Below is a small trained network, with its code and all its weights. Each question gives an input and a class and asks what happens when units are switched off, that is, made to give their printed mean instead of their output.

import numpy as np


def w(rows, s, z=0):
    codes = np.array(rows[::2]) - 128.0
    scale = np.full(codes.shape[1], s)
    scale[-1] = z or s
    return codes * scale


def f(y):
    return y / 2 * (1 + np.tanh(0.7978845608 * (y + 0.044715 * y**3)))


def log_softmax(a):
    a = a - a.max(-1, keepdims=True)
    return a - np.log(np.exp(a).sum(-1, keepdims=True))


def net(x, mask):
    res = np.array(x, float).reshape(1, 8) / 4 @ E
    y = f(res @ A[0][:, :-1].T + A[0][:, -1])
    res = res + np.where(mask, y, B[0][:, -1]) @ B[0][:, :-1]
    return log_softmax(res[-1] @ U[:, :-1].T + U[:, -1])


A, B = {}, {}
E = w([
[114,128,130,133,147,128,122,130,130,128],'x0',
[88,139,210,52,93,115,25,56,150,176],'x1',
[115,96,205,184,115,163,144,63,238,83],'x2',
[108,126,133,142,154,121,116,126,125,122],'x3',
[17,65,145,152,40,181,115,184,105,168],'x4',
[176,228,200,182,99,185,126,142,83,164],'x5',
[134,46,189,140,165,71,234,96,109,254],'x6',
[156,119,122,128,106,135,123,120,122,131],'x7',
],0.0084)
A[0] = w([
[205,147,127,121,179,81,160,75,152,162,97],'neuron 1',
[110,156,155,68,114,119,89,99,171,167,43],'neuron 2',
[21,98,133,141,60,197,105,171,110,198,200],'neuron 3',
[111,226,64,137,93,174,31,153,185,39,2],'neuron 4',
[100,148,216,68,85,48,66,87,146,153,61],'neuron 5',
[129,120,149,173,128,184,97,77,206,73,128],'neuron 6',
[148,212,135,89,207,91,89,64,126,94,90],'neuron 7',
[189,167,113,105,131,110,145,110,163,128,186],'neuron 8',
[86,48,60,37,135,97,131,119,151,51,161],'neuron 9',
[137,254,172,169,110,164,120,173,89,127,127],'neuron 10',
[156,176,207,187,131,137,136,141,115,162,130],'neuron 11',
[157,113,56,247,145,145,237,201,146,87,6],'neuron 12',
[119,89,180,189,117,142,165,65,241,142,152],'neuron 13',
[139,116,152,182,152,107,142,108,147,223,44],'neuron 14',
[129,132,83,88,158,100,39,149,56,186,120],'neuron 15',
],0.0085,0.0057)
B[0] = w([
[101,102,105,150,70,109,151,129,124,84,180],'neuron 1',
[152,150,134,138,150,200,145,94,114,46,154],'neuron 2',
[75,130,112,162,96,74,122,132,146,49,254],'neuron 3',
[82,44,77,145,162,154,254,81,91,232,239],'neuron 4',
[109,124,218,114,163,218,113,111,50,122,187],'neuron 5',
[160,208,68,102,117,123,130,193,117,149,200],'neuron 6',
[79,126,113,161,71,111,132,145,142,78,191],'neuron 7',
[78,127,111,208,87,91,117,125,121,90,179],'neuron 8',
[176,105,156,103,155,109,55,125,165,148,223],'neuron 9',
[173,65,124,87,169,99,59,143,193,114,210],'neuron 10',
[148,97,84,89,157,106,101,111,199,119,178],'neuron 11',
[137,184,173,134,169,204,84,55,74,82,209],'neuron 12',
[144,191,106,96,143,92,136,194,105,153,221],'neuron 13',
[96,79,110,106,150,125,185,98,143,165,163],'neuron 14',
[145,204,112,97,141,144,157,180,118,134,195],'neuron 15',
],0.0098,0.011)
U = w([
[136,150,168,133,157,229,124,67,56,90,88],'0',
[103,54,95,137,142,108,254,78,113,236,121],'1',
[141,131,109,142,116,107,126,146,128,149,252],'2',
[83,113,88,182,56,77,139,144,131,55,80],'3',
[170,215,75,85,132,106,164,241,84,175,95],'4',
[190,49,116,85,168,106,74,117,219,144,97],'5',
],0.0099,0.016)

Each question gives the input, the list of numbers given to net, and the class t.
The units are the neurons (one row each of A and B). Each row of codes is followed by its name. A weight is (code - 128) times the scale printed after its matrix; where a second scale follows, it is the last column's (A, B and U).
mask holds one flag per neuron, in row order. A switched-off neuron (its flag False) gives its mean, the last column of its row in B, instead of its output. The means were averaged over made-up inputs and are rounded, as every weight is.
A unit's drop is (log p(t) with every unit on - log p(t) with that unit switched off) / (log p(t) with every unit on - log p(t) with every unit switched off).
The circuit of an input: a set's keep is (log p(t) with only the set's units on - log p(t) with every unit switched off) / (log p(t) with every unit on - log p(t) with every unit switched off). Starting from the 12 units with the biggest drops (on a tie, the unit counted first), units are removed one at a time, each time the one whose removal leaves the highest keep (on an exact tie, the one counted first), for as long as the keep stays at least 0.8.
circuit, biggest first: the units of the circuit, biggest drop first
unit that matters most: the unit with the biggest drop
k most important neurons: the k neurons with the biggest drops, biggest first
drop of u: that unit's drop, to one decimal
input [-8,8,3,-2,3,8,6,-7], class 0: most important neuron	(neuron 5)
input [-7,-7,8,1,-2,-8,-1,3], class 4: circuit, biggest first	(neuron 13; neuron 6)
input [-8,2,-2,1,5,-6,4,3], class 5: 3 most important neurons	(neuron 4; neuron 9; neuron 8)
input [-1,-5,7,5,5,6,0,6], class 4: 2 most important neurons	(neuron 13; neuron 6)
input [-7,3,-2,4,8,6,-4,-6], class 3: 2 most important neurons	(neuron 3; neuron 9)
input [-6,1,8,-6,1,-4,-3,1], class 4: circuit, biggest first	(neuron 6; neuron 13)
input [1,1,-1,4,6,1,4,1], class 3: 2 most important neurons	(neuron 3; neuron 4)
input [4,-1,8,-2,-1,3,-2,-6], class 4: 2 most important neurons	(neuron 6; neuron 13)
input [8,5,-5,8,-6,-5,5,8], class 2: 2 most important neurons	(neuron 4; neuron 3)
input [-5,-6,5,5,-2,7,-2,6], class 5: 2 most important neurons	(neuron 10; neuron 11)
input [3,2,-2,1,-8,-6,-3,-3], class 3: 2 most important neurons	(neuron 7; neuron 8)
input [-7,-1,2,-1,6,7,-2,1], class 5: 2 most important neurons	(neuron 10; neuron 11)
input [5,5,-6,1,1,7,3,3], class 5: 3 most important neurons	(neuron 10; neuron 11; neuron 13)
input [1,-2,-8,5,3,-4,6,-4], class 4: circuit, biggest first	(neuron 15)
input [-1,7,-6,4,7,7,5,-4], class 0: 3 most important neurons	(neuron 5; neuron 2; neuron 13)
input [0,-2,-5,4,-5,-1,-1,-1], class 3: circuit, biggest first	(neuron 7; neuron 8)
input [-6,5,-3,4,6,-7,1,3], class 5: drop of neuron 12	0.4
input [3,7,8,-4,3,-4,-6,-7], class 4: drop of neuron 12	0.3
input [3,5,-5,-6,8,4,2,-7], class 3: drop of neuron 3	1.5
input [6,5,4,5,-3,-5,-6,4], class 1: unit that matters most	neuron 4
